Here is a tiny trained network, its code and every weight. The questions are about switching its units off for an input and a class, where a switched-off unit gives its printed mean instead of its output.

import numpy as np


def w(rows, s, z=0):
    codes = np.array(rows[::2]) - 128.0
    scale = np.full(codes.shape[1], s)
    scale[-1] = z or s
    return codes * scale


def f(y):
    return np.maximum(y, 0)


def log_softmax(a):
    a = a - a.max(-1, keepdims=True)
    return a - np.log(np.exp(a).sum(-1, keepdims=True))


def net(x, mask):
    res = np.array(x, float).reshape(1, 5) / 4 @ E
    y = f(res @ A[0][:, :-1].T + A[0][:, -1])
    res = res + np.where(mask, y, B[0][:, -1]) @ B[0][:, :-1]
    return log_softmax(res[-1] @ U[:, :-1].T + U[:, -1])


A, B = {}, {}
E = w([
[157,102,192,191,37,32,170,212,182,45],'x0',
[134,127,136,123,133,122,130,124,116,125],'x1',
[3,138,228,163,93,92,93,67,144,225],'x2',
[126,195,236,121,155,218,124,240,122,132],'x3',
[135,89,137,146,5,228,124,74,39,84],'x4',
],0.005)
A[0] = w([
[124,134,135,114,172,175,120,126,106,150,128],'N0',
[149,118,120,120,89,157,135,115,114,111,105],'N1',
[146,134,158,145,47,53,150,185,145,99,130],'N2',
[128,127,125,130,92,147,132,131,122,135,116],'N3',
[118,126,126,138,92,146,134,120,114,117,134],'N4',
[129,109,54,122,99,40,120,48,117,132,25],'N5',
[159,122,86,129,127,102,131,107,127,113,88],'N6',
[128,128,131,132,88,88,122,169,120,108,129],'N7',
[123,135,91,124,162,157,123,98,117,149,135],'N8',
[126,126,197,121,144,186,117,185,130,139,39],'N9',
[112,139,109,117,180,176,142,85,117,143,146],'N10',
[128,126,136,130,96,101,133,153,143,107,127],'N11',
[126,132,119,118,156,155,111,107,105,134,134],'N12',
[50,119,199,148,102,107,108,83,142,175,31],'N13',
[209,119,68,134,165,161,139,163,118,65,91],'N14',
[135,117,79,125,99,78,132,64,124,120,42],'N15',
[153,112,146,120,2,218,127,80,89,104,85],'N16',
[115,140,82,129,207,205,139,82,103,178,165],'N17',
[135,139,157,125,109,113,126,151,135,114,142],'N18',
[136,123,96,136,124,86,115,97,120,132,62],'N19',
[128,128,117,113,252,43,139,176,194,165,70],'N20',
[194,113,89,130,150,150,118,162,111,88,75],'N21',
[125,122,94,133,124,86,130,85,136,120,89],'N22',
[130,126,121,126,154,149,121,110,125,148,127],'N23',
[152,135,140,132,89,88,141,162,139,103,131],'N24',
[54,127,187,142,97,111,134,95,140,173,50],'N25',
[133,117,139,130,91,99,125,161,127,108,123],'N26',
[138,120,139,127,91,163,139,109,114,125,122],'N27',
[133,150,201,128,168,211,126,221,112,128,1],'N28',
[126,133,128,134,158,96,126,145,143,136,92],'N29',
[138,134,122,125,176,90,122,149,147,137,90],'N30',
[175,127,91,123,150,147,130,157,121,91,47],'N31',
[138,119,146,137,70,79,132,164,151,103,108],'N32',
],0.0097,0.00083)
B[0] = w([
[144,90,130,132,133,131,117,109,160,116,169],'N0',
[114,142,129,148,133,118,115,130,89,119,172],'N1',
[149,75,126,118,159,141,77,69,156,117,233],'N2',
[125,129,131,139,134,121,122,132,105,117,151],'N3',
[124,137,133,142,139,119,117,136,100,116,160],'N4',
[137,126,142,155,111,147,178,198,203,112,226],'N5',
[125,138,134,121,111,138,156,150,155,140,177],'N6',
[135,104,128,124,143,134,107,101,144,127,177],'N7',
[140,90,140,121,140,126,108,101,147,123,175],'N8',
[137,121,124,154,111,128,173,175,189,112,194],'N9',
[143,93,131,125,140,128,97,94,149,115,181],'N10',
[136,102,132,122,142,132,115,103,134,127,172],'N11',
[134,105,122,134,140,129,107,106,144,122,163],'N12',
[138,176,103,45,110,129,155,114,93,185,203],'N13',
[119,174,121,53,107,121,149,106,98,198,238],'N14',
[133,130,141,147,120,140,161,178,181,120,197],'N15',
[91,157,135,200,157,93,95,158,36,87,248],'N16',
[151,67,139,118,150,123,82,69,156,108,214],'N17',
[135,105,121,128,130,134,127,110,150,124,165],'N18',
[132,131,137,143,118,135,141,157,162,120,167],'N19',
[93,157,132,199,126,115,93,145,5,82,254],'N20',
[115,165,119,81,114,128,142,112,109,180,205],'N21',
[130,129,140,143,121,142,151,162,160,117,176],'N22',
[139,110,127,128,131,132,115,109,137,120,154],'N23',
[140,101,130,115,145,132,103,94,149,129,190],'N24',
[134,169,99,55,117,133,150,114,101,175,194],'N25',
[130,104,124,128,147,132,109,102,144,126,173],'N26',
[121,138,127,155,134,118,115,139,96,116,169],'N27',
[133,121,127,161,97,133,193,196,221,113,226],'N28',
[120,134,131,151,128,130,119,134,96,113,164],'N29',
[108,140,134,154,128,122,118,130,79,118,178],'N30',
[117,155,125,83,111,128,143,113,114,170,192],'N31',
[138,88,130,116,150,140,99,86,147,126,199],'N32',
],0.02,0.0072)
U = w([
[173,28,132,105,187,148,40,18,190,101,234],'0',
[57,180,135,213,144,80,79,154,29,63,68],'1',
[119,209,78,2,83,135,165,94,119,243,248],'2',
[143,120,146,168,83,167,207,223,255,94,1],'3',
],0.0079,0.00037)

Each question gives the input, the list of numbers given to net, and the class t.
The units are the neurons (one row each of A and B). Each row of codes is followed by its name. A weight is (code - 128) times the scale printed after its matrix; where a second scale follows, it is the last column's (A, B and U).
mask holds one flag per neuron, in row order. A switched-off neuron (its flag False) gives its mean, the last column of its row in B, instead of its output. The means were averaged over made-up inputs and are rounded, as every weight is.
A unit's drop is (log p(t) with every unit on - log p(t) with that unit switched off) / (log p(t) with every unit on - log p(t) with every unit switched off).
The circuit of an input: a set's keep is (log p(t) with only the set's units on - log p(t) with every unit switched off) / (log p(t) with every unit on - log p(t) with every unit switched off). Starting from the 12 units with the biggest drops (on a tie, the unit counted first), units are removed one at a time, each time the one whose removal leaves the highest keep (on an exact tie, the one counted first), for as long as the keep stays at least 0.8.
circuit, biggest first: the units of the circuit, biggest drop first
unit that matters most: the unit with the biggest drop
k most important neurons: the k neurons with the biggest drops, biggest first
drop of u: that unit's drop, to one decimal
input [-2,5,0,8,-5], class 3: circuit, biggest first -> [N28]
input [1,5,-8,8,-6], class 2: 2 most important neurons -> [N14; N21]
input [3,1,3,-7,6], class 3: 3 most important neurons -> [N5; N20; N15]
input [4,-8,-3,4,-4], class 0: 4 most important neurons -> [N16; N2; N5; N24]
input [1,-4,-2,-6,-7], class 1: 2 most important neurons -> [N20; N28]
input [3,-4,6,-6,3], class 2: 4 most important neurons -> [N13; N25; N28; N9]
input [0,7,6,8,7], class 3: 2 most important neurons -> [N28; N20]
input [8,2,-2,3,-7], class 0: 2 most important neurons -> [N2; N16]
input [-5,7,5,-2,6], class 1: 4 most important neurons -> [N16; N2; N32; N14]
input [6,-5,-7,-8,7], class 3: 3 most important neurons -> [N5; N20; N15]
input [3,3,8,-7,-2], class 2: 3 most important neurons -> [N13; N25; N28]
input [7,-7,-5,0,-7], class 0: 2 most important neurons -> [N2; N16]
input [6,-7,-3,5,3], class 0: drop of N5 -> 0.1
input [4,-5,-8,-5,4], class 2: unit that matters most -> N14
input [1,1,7,-5,-5], class 2: drop of N13 -> 1.7
input [8,1,-2,8,2], class 0: drop of N24 -> 0.3
